Below are the code and all the weights of a small trained network. Each question names an input and a class and asks about switching units off, where a switched-off unit gives its printed mean instead of its output.

import numpy as np


def w(rows, s, z=0):
    codes = np.array(rows[::2]) - 128.0
    scale = np.full(codes.shape[1], s)
    scale[-1] = z or s
    return codes * scale


def f(y):
    return np.maximum(y, 0)


def log_softmax(a):
    a = a - a.max(-1, keepdims=True)
    return a - np.log(np.exp(a).sum(-1, keepdims=True))


def net(x, mask):
    res = np.array(x, float).reshape(1, 4) / 4 @ E
    y = f(res @ A[0][:, :-1].T + A[0][:, -1])
    res = res + np.where(mask, y, B[0][:, -1]) @ B[0][:, :-1]
    return log_softmax(res[-1] @ U[:, :-1].T + U[:, -1])


A, B = {}, {}
E = w([
[54,52,190,92,194,194,137,145],'x0',
[128,163,101,99,121,227,78,106],'x1',
[190,157,126,106,206,100,55,212],'x2',
[166,53,16,7,148,116,154,110],'x3',
],0.013)
A[0] = w([
[150,85,66,91,130,102,121,82,102],'neuron 1',
[175,99,110,90,142,129,149,111,34],'neuron 2',
[104,89,56,94,142,129,131,135,3],'neuron 3',
[93,14,142,97,167,156,139,164,134],'neuron 4',
[140,112,101,106,167,78,86,167,122],'neuron 5',
[182,102,146,118,163,98,15,197,106],'neuron 6',
[119,75,145,133,156,2,196,185,52],'neuron 7',
[107,101,102,145,116,116,146,88,70],'neuron 8',
[203,130,113,125,90,99,111,76,15],'neuron 9',
[161,174,95,123,97,78,137,118,42],'neuron 10',
[85,111,114,97,85,128,164,65,173],'neuron 11',
[117,179,80,70,134,208,88,131,71],'neuron 12',
],0.014,0.0035)
B[0] = w([
[87,214,133,183,138,64,84,126,222],'neuron 1',
[103,114,174,194,94,147,125,128,185],'neuron 2',
[101,166,147,183,172,94,110,126,200],'neuron 3',
[177,163,171,132,175,160,183,121,253],'neuron 4',
[148,75,109,128,93,120,127,94,206],'neuron 5',
[149,99,76,178,149,105,164,34,248],'neuron 6',
[183,199,161,71,79,141,83,121,236],'neuron 7',
[176,60,122,148,89,109,163,125,169],'neuron 8',
[171,126,131,117,214,147,227,196,194],'neuron 9',
[134,159,144,110,222,194,153,107,200],'neuron 10',
[170,105,111,128,122,136,116,36,222],'neuron 11',
[244,184,135,99,84,112,102,131,229],'neuron 12',
],0.011,0.016)
U = w([
[150,144,160,108,219,167,213,121,87],'0',
[97,175,178,254,115,75,84,99,165],'1',
[171,46,101,138,77,68,174,26,96],'2',
[190,171,143,41,61,107,94,94,161],'3',
[154,124,143,134,115,99,144,96,255],'4',
[99,94,99,114,99,112,141,140,81],'5',
[89,85,120,70,106,86,152,162,90],'6',
[124,93,133,64,124,104,132,155,80],'7',
],0.013,0.0067)

Each question gives the input, the list of numbers given to net, and the class t.
The units are the neurons (one row each of A and B). Each row of codes is followed by its name. A weight is (code - 128) times the scale printed after its matrix; where a second scale follows, it is the last column's (A, B and U).
mask holds one flag per neuron, in row order. A switched-off neuron (its flag False) gives its mean, the last column of its row in B, instead of its output. The means were averaged over made-up inputs and are rounded, as every weight is.
A unit's drop is (log p(t) with every unit on - log p(t) with that unit switched off) / (log p(t) with every unit on - log p(t) with every unit switched off).
The circuit of an input: a set's keep is (log p(t) with only the set's units on - log p(t) with every unit switched off) / (log p(t) with every unit on - log p(t) with every unit switched off). Starting from all 12 units, units are removed one at a time, each time the one whose removal leaves the highest keep (on an exact tie, the one counted first), for as long as the keep stays at least 0.8.
units of the circuit, in order: the units of the circuit, biggest drop first
most important unit: the unit with the biggest drop
top k neurons: the k neurons with the biggest drops, biggest first
drop of u: that unit's drop, to one decimal
input [-7,-7,-7,6], class 0: units of the circuit, in order : neuron 9
input [5,7,3,7], class 1: top 4 neurons : neuron 3; neuron 1; neuron 2; neuron 7
input [-6,-1,-4,3], class 0: top 2 neurons : neuron 9; neuron 10
input [-2,-6,6,8], class 1: top 2 neurons : neuron 1; neuron 3
input [-8,-8,-1,-6], class 0: units of the circuit, in order : neuron 10; neuron 9
input [-8,-8,-2,-6], class 0: units of the circuit, in order : neuron 10; neuron 9
input [-3,-3,7,7], class 1: top 3 neurons : neuron 1; neuron 3; neuron 2
input [-5,-8,1,-7], class 3: top 2 neurons : neuron 7; neuron 1
input [5,3,-7,-1], class 2: top 3 neurons : neuron 11; neuron 10; neuron 9
input [1,6,-8,-3], class 2: top 2 neurons : neuron 7; neuron 11
input [0,-4,-3,4], class 1: top 2 neurons : neuron 1; neuron 12
input [2,-7,7,6], class 2: top 4 neurons : neuron 6; neuron 5; neuron 12; neuron 2
input [7,-2,-8,-3], class 2: top 4 neurons : neuron 11; neuron 10; neuron 9; neuron 8
input [3,6,-1,3], class 3: most important unit : neuron 12
input [2,6,-5,2], class 3: top 3 neurons : neuron 6; neuron 12; neuron 5
input [6,-8,4,2], class 3: drop of neuron 10 : 0.1
input [0,-5,2,1], class 3: drop of neuron 7 : 1.3
input [3,6,-5,0], class 3: drop of neuron 11 : -0.1
